Below is a small trained network, with its code and all its weights. Each question gives an input and a class and asks what happens when units are switched off, that is, made to give their printed mean instead of their output.

import numpy as np


def w(rows, s, z=0):
    codes = np.array(rows[::2]) - 128.0
    scale = np.full(codes.shape[1], s)
    scale[-1] = z or s
    return codes * scale


def f(y):
    return np.maximum(y, 0)


def log_softmax(a):
    a = a - a.max(-1, keepdims=True)
    return a - np.log(np.exp(a).sum(-1, keepdims=True))


def net(x, mask):
    res = np.array(x, float).reshape(1, 4) / 4 @ E
    y = f(res @ A[0][:, :-1].T + A[0][:, -1])
    res = res + np.where(mask, y, B[0][:, -1]) @ B[0][:, :-1]
    return log_softmax(res[-1] @ U[:, :-1].T + U[:, -1])


A, B = {}, {}
E = w([
[53,131,98,173,89,106,126,138,236,120,9],'x0',
[156,49,111,88,156,85,205,216,135,201,112],'x1',
[122,75,99,141,167,45,78,29,61,136,50],'x2',
[133,210,54,124,213,115,147,159,120,23,77],'x3',
],0.011)
A[0] = w([
[149,150,112,111,175,125,149,142,74,86,152,120],'n0',
[117,129,90,112,138,68,181,117,132,170,154,115],'n1',
[174,69,113,124,166,158,171,154,118,132,122,158],'n2',
[129,129,124,160,146,100,107,110,105,145,88,163],'n3',
[118,139,121,115,150,172,152,136,95,124,188,107],'n4',
[150,103,123,126,105,101,119,69,113,100,61,138],'n5',
[140,119,138,142,154,104,101,113,132,137,101,89],'n6',
[152,74,126,123,166,102,139,206,123,172,89,74],'n7',
[125,155,111,115,111,142,180,192,159,146,177,104],'n8',
[163,143,124,110,154,107,157,127,151,83,108,92],'n9',
[112,99,101,94,83,155,118,108,193,133,75,129],'n10',
[152,121,138,128,179,117,111,149,57,125,196,115],'n11',
[113,130,120,136,125,133,129,153,135,122,157,210],'n12',
[141,125,142,114,122,151,137,114,78,156,150,88],'n13',
[99,243,133,158,34,166,38,7,127,69,176,123],'n14',
[83,128,113,143,87,145,139,121,171,148,49,85],'n15',
[104,73,97,113,153,111,110,99,39,125,69,90],'n16',
[125,118,148,101,162,91,117,89,123,138,102,74],'n17',
[122,104,109,125,170,105,125,194,121,169,128,111],'n18',
[121,79,122,131,62,144,94,89,140,215,161,157],'n19',
[129,180,117,132,209,147,186,172,123,76,97,134],'n20',
[126,62,174,134,27,124,104,93,171,186,179,88],'n21',
[118,172,138,131,177,114,105,143,133,68,116,101],'n22',
[125,62,113,117,147,80,184,232,115,182,99,157],'n23',
[152,151,126,121,176,136,134,89,18,139,220,144],'n24',
[126,98,116,114,167,69,131,56,74,149,91,160],'n25',
[154,93,128,145,130,108,144,150,76,105,174,116],'n26',
[140,192,63,120,225,105,116,186,118,85,87,132],'n27',
[124,194,151,115,86,163,138,214,217,92,187,87],'n28',
[106,144,127,175,107,94,125,137,254,110,32,148],'n29',
[139,158,133,117,103,140,140,148,153,122,145,251],'n30',
],0.011)
B[0] = w([
[106,150,124,107,77,114,135,127,122,115,134,179],'n0',
[140,128,142,121,140,152,140,114,149,119,113,150],'n1',
[135,106,148,97,152,146,122,122,142,113,127,171],'n2',
[125,103,143,160,140,143,89,130,118,139,137,166],'n3',
[144,179,102,141,117,105,117,135,149,144,100,171],'n4',
[143,110,121,162,148,127,111,146,128,134,161,171],'n5',
[155,139,113,155,125,121,131,125,146,163,133,141],'n6',
[165,122,116,112,161,129,178,93,166,114,104,165],'n7',
[163,128,86,191,151,135,126,125,143,155,97,176],'n8',
[129,124,108,118,97,122,167,127,117,151,122,148],'n9',
[137,166,121,96,107,106,100,131,121,120,127,167],'n10',
[143,173,111,90,114,89,99,131,140,130,98,190],'n11',
[95,97,166,134,143,151,74,154,119,115,155,174],'n12',
[126,148,86,121,97,100,137,119,132,130,109,156],'n13',
[159,61,143,70,193,150,206,91,199,98,105,254],'n14',
[156,202,97,107,105,104,119,140,144,129,101,168],'n15',
[151,123,96,199,150,137,116,135,143,157,127,175],'n16',
[158,144,109,172,137,128,135,130,141,159,123,146],'n17',
[148,115,128,102,143,121,159,97,151,112,132,157],'n18',
[82,114,141,129,63,140,147,143,63,108,151,201],'n19',
[106,104,144,136,79,131,163,131,83,142,133,191],'n20',
[124,133,113,144,44,108,209,109,67,146,113,202],'n21',
[134,112,126,125,89,123,182,119,104,136,119,164],'n22',
[132,89,157,82,163,149,163,93,179,80,127,202],'n23',
[127,201,136,94,98,107,77,154,156,104,120,229],'n24',
[126,96,123,185,160,160,79,175,127,150,147,194],'n25',
[120,179,129,131,103,123,112,127,162,118,120,163],'n26',
[100,105,146,130,44,130,174,105,71,135,141,201],'n27',
[213,135,66,230,154,100,123,112,151,192,116,205],'n28',
[125,214,139,69,96,103,68,150,144,103,133,209],'n29',
[46,45,177,137,177,170,4,177,85,104,184,199],'n30',
],0.02,0.022)
U = w([
[120,210,146,52,84,72,64,169,163,81,102,125],'0',
[143,76,192,60,172,172,199,69,205,78,103,141],'1',
[78,111,160,137,39,120,210,121,37,127,148,130],'2',
[164,105,86,230,145,147,91,158,156,154,146,114],'3',
[13,85,254,92,166,188,21,184,105,78,217,253],'4',
[104,168,122,114,199,100,195,124,120,142,156,91],'5',
[58,139,178,82,186,140,166,72,119,158,127,93],'6',
[86,188,158,121,180,116,160,127,111,131,117,89],'7',
],0.0098,0.0056)

Each question gives the input, the list of numbers given to net, and the class t.
The units are the neurons (one row each of A and B). Each row of codes is followed by its name. A weight is (code - 128) times the scale printed after its matrix; where a second scale follows, it is the last column's (A, B and U).
mask holds one flag per neuron, in row order. A switched-off neuron (its flag False) gives its mean, the last column of its row in B, instead of its output. The means were averaged over made-up inputs and are rounded, as every weight is.
A unit's drop is (log p(t) with every unit on - log p(t) with that unit switched off) / (log p(t) with every unit on - log p(t) with every unit switched off).
The circuit of an input: a set's keep is (log p(t) with only the set's units on - log p(t) with every unit switched off) / (log p(t) with every unit on - log p(t) with every unit switched off). Starting from the 12 units with the biggest drops (on a tie, the unit counted first), units are removed one at a time, each time the one whose removal leaves the highest keep (on an exact tie, the one counted first), for as long as the keep stays at least 0.8.
circuit, biggest first: the units of the circuit, biggest drop first
most important unit: the unit with the biggest drop
k most important neurons: the k neurons with the biggest drops, biggest first
drop of u: that unit's drop, to one decimal
input [-5,-3,7,7], class 2: most important unit	n27
input [-3,-1,1,-2], class 4: 2 most important neurons	(n28; n29)
input [0,2,-1,-5], class 2: 2 most important neurons	(n21; n14)
input [3,-1,-3,-1], class 4: 4 most important neurons	(n30; n24; n11; n4)
input [5,-8,7,-1], class 1: 2 most important neurons	(n14; n28)
input [-8,-5,5,-7], class 0: 2 most important neurons	(n24; n11)
input [-3,-5,-5,0], class 1: 2 most important neurons	(n14; n25)
input [-1,7,8,1], class 3: 2 most important neurons	(n25; n14)
input [4,4,-5,4], class 3: 2 most important neurons	(n28; n14)
input [-5,-6,7,-5], class 3: 4 most important neurons	(n25; n23; n16; n5)
input [-2,-4,6,-4], class 3: 2 most important neurons	(n30; n25)
input [-2,-2,1,-3], class 4: 2 most important neurons	(n27; n28)
input [2,4,-2,-4], class 1: 2 most important neurons	(n23; n27)
input [-6,5,-5,-6], class 0: 4 most important neurons	(n14; n24; n27; n11)
input [-3,2,-5,5], class 2: circuit, biggest first	(n20)
input [1,3,-3,-4], class 2: 3 most important neurons	(n14; n21; n25)
input [-1,4,1,2], class 1: drop of n7	0.2
input [6,-8,3,2], class 1: drop of n14	4.9
input [3,-4,-4,1], class 1: drop of n16	0.4
input [-5,6,-5,4], class 1: drop of n10	0.1
input [-8,-3,4,-7], class 0: circuit, biggest first	(n24)
